Below are the code and all the weights of a small trained network. Each question names an input and a class and asks about switching units off, where a switched-off unit gives its printed mean instead of its output.

import numpy as np


def w(rows, s, z=0):
    codes = np.array(rows[::2]) - 128.0
    scale = np.full(codes.shape[1], s)
    scale[-1] = z or s
    return codes * scale


def norm(h):
    return h / np.sqrt((h * h).mean(-1, keepdims=True) + 1e-5)


def f(y):
    return np.maximum(y, 0)


def log_softmax(a):
    a = a - a.max(-1, keepdims=True)
    return a - np.log(np.exp(a).sum(-1, keepdims=True))


def net(x, mask):
    res = np.array(x, float).reshape(1, 8) / 4 @ E
    u = 0
    for l in range(2):
        y = f(norm(res) @ A[l][:, :-1].T + A[l][:, -1])
        res = res + np.where(mask[u : u + 3], y, B[l][:, -1]) @ B[l][:, :-1]
        u += 3
    return log_softmax(norm(res)[-1] @ U[:, :-1].T + U[:, -1])


A, B = {}, {}
E = w([
[113,93,179,129,91,196,112,99],'x0',
[85,146,128,198,23,142,237,58],'x1',
[135,27,143,81,221,133,171,151],'x2',
[166,71,84,90,124,88,235,240],'x3',
[71,33,29,86,104,73,138,149],'x4',
[244,139,221,105,54,103,79,3],'x5',
[66,36,195,133,171,128,198,135],'x6',
[150,133,91,111,120,213,139,59],'x7',
],0.0068)
A[0] = w([
[171,145,84,93,78,88,63,164,134],'0.n0',
[2,133,146,93,138,158,70,157,61],'0.n1',
[125,43,208,180,81,117,111,63,3],'0.n2',
],0.0078,0.0016)
B[0] = w([
[142,68,80,136,106,204,139,158,238],'0.n0',
[84,159,122,255,146,141,92,136,242],'0.n1',
[79,132,193,86,106,118,112,144,253],'0.n2',
],0.015,0.0037)
A[1] = w([
[108,196,201,165,166,254,158,145,255],'1.n0',
[84,142,52,147,104,52,58,87,126],'1.n1',
[181,132,169,161,160,202,237,149,218],'1.n2',
],0.0071,0.0007)
B[1] = w([
[143,187,168,131,106,112,127,105,254],'1.n0',
[185,47,128,211,118,119,183,134,193],'1.n1',
[184,246,177,32,194,105,121,158,196],'1.n2',
],0.013,0.0051)
U = w([
[254,203,173,102,167,152,79,76,23],'0',
[161,140,250,43,62,95,96,42,192],'1',
[136,126,58,194,23,83,228,119,209],'2',
[243,30,65,94,152,189,41,107,141],'3',
[128,94,151,198,242,121,83,154,210],'4',
[158,131,122,71,237,73,188,210,249],'5',
[152,236,166,176,117,189,113,91,67],'6',
],0.0081,0.0017)

Each question gives the input, the list of numbers given to net, and the class t.
The units are the neurons (one row each of A and B). Each row of codes is followed by its name. A weight is (code - 128) times the scale printed after its matrix; where a second scale follows, it is the last column's (A, B and U).
mask holds one flag per neuron, layer by layer. A switched-off neuron (its flag False) gives its mean, the last column of its row in B, instead of its output. The means were averaged over made-up inputs and are rounded, as every weight is.
A unit's drop is (log p(t) with every unit on - log p(t) with that unit switched off) / (log p(t) with every unit on - log p(t) with every unit switched off).
The circuit of an input: a set's keep is (log p(t) with only the set's units on - log p(t) with every unit switched off) / (log p(t) with every unit on - log p(t) with every unit switched off). Starting from all 6 units, units are removed one at a time, each time the one whose removal leaves the highest keep (on an exact tie, the one counted first), for as long as the keep stays at least 0.8.
circuit, biggest first: the units of the circuit, biggest drop first
unit that matters most: the unit with the biggest drop
k most important neurons: the k neurons with the biggest drops, biggest first
k most important neurons of layer l: the k neurons of layer l with the biggest drops, biggest first
drop of u: that unit's drop, to one decimal
input [-2,-6,-2,-2,-2,0,-6,-8], class 3: unit that matters most : 0.n0
input [-4,-6,4,-4,0,6,-8,2], class 3: circuit, biggest first : 0.n0, 1.n0
input [-6,0,-1,8,1,4,-8,1], class 3: 2 most important neurons : 0.n0, 1.n0
input [-2,1,7,-3,-6,1,8,-1], class 1: circuit, biggest first : 0.n2, 1.n0
input [0,1,-6,-4,3,2,-4,-1], class 2: 2 most important neurons of layer 1 : 1.n1, 1.n2
input [-7,-8,-8,2,-4,8,0,-1], class 3: circuit, biggest first : 0.n0, 1.n0, 1.n2
input [0,-7,4,5,3,-2,-6,0], class 3: 2 most important neurons : 0.n0, 1.n2
input [0,8,3,-1,-3,-1,7,-2], class 1: 2 most important neurons of layer 0 : 0.n2, 0.n1
input [5,7,8,-2,3,0,3,-5], class 1: 2 most important neurons : 0.n2, 1.n1
input [-4,-2,2,8,-2,8,-7,0], class 3: drop of 0.n0 : 0.5
input [-6,-3,-2,-5,1,0,-1,8], class 3: drop of 0.n0 : 0.1
input [3,-6,-5,1,4,2,-6,-7], class 3: drop of 0.n0 : 0.3
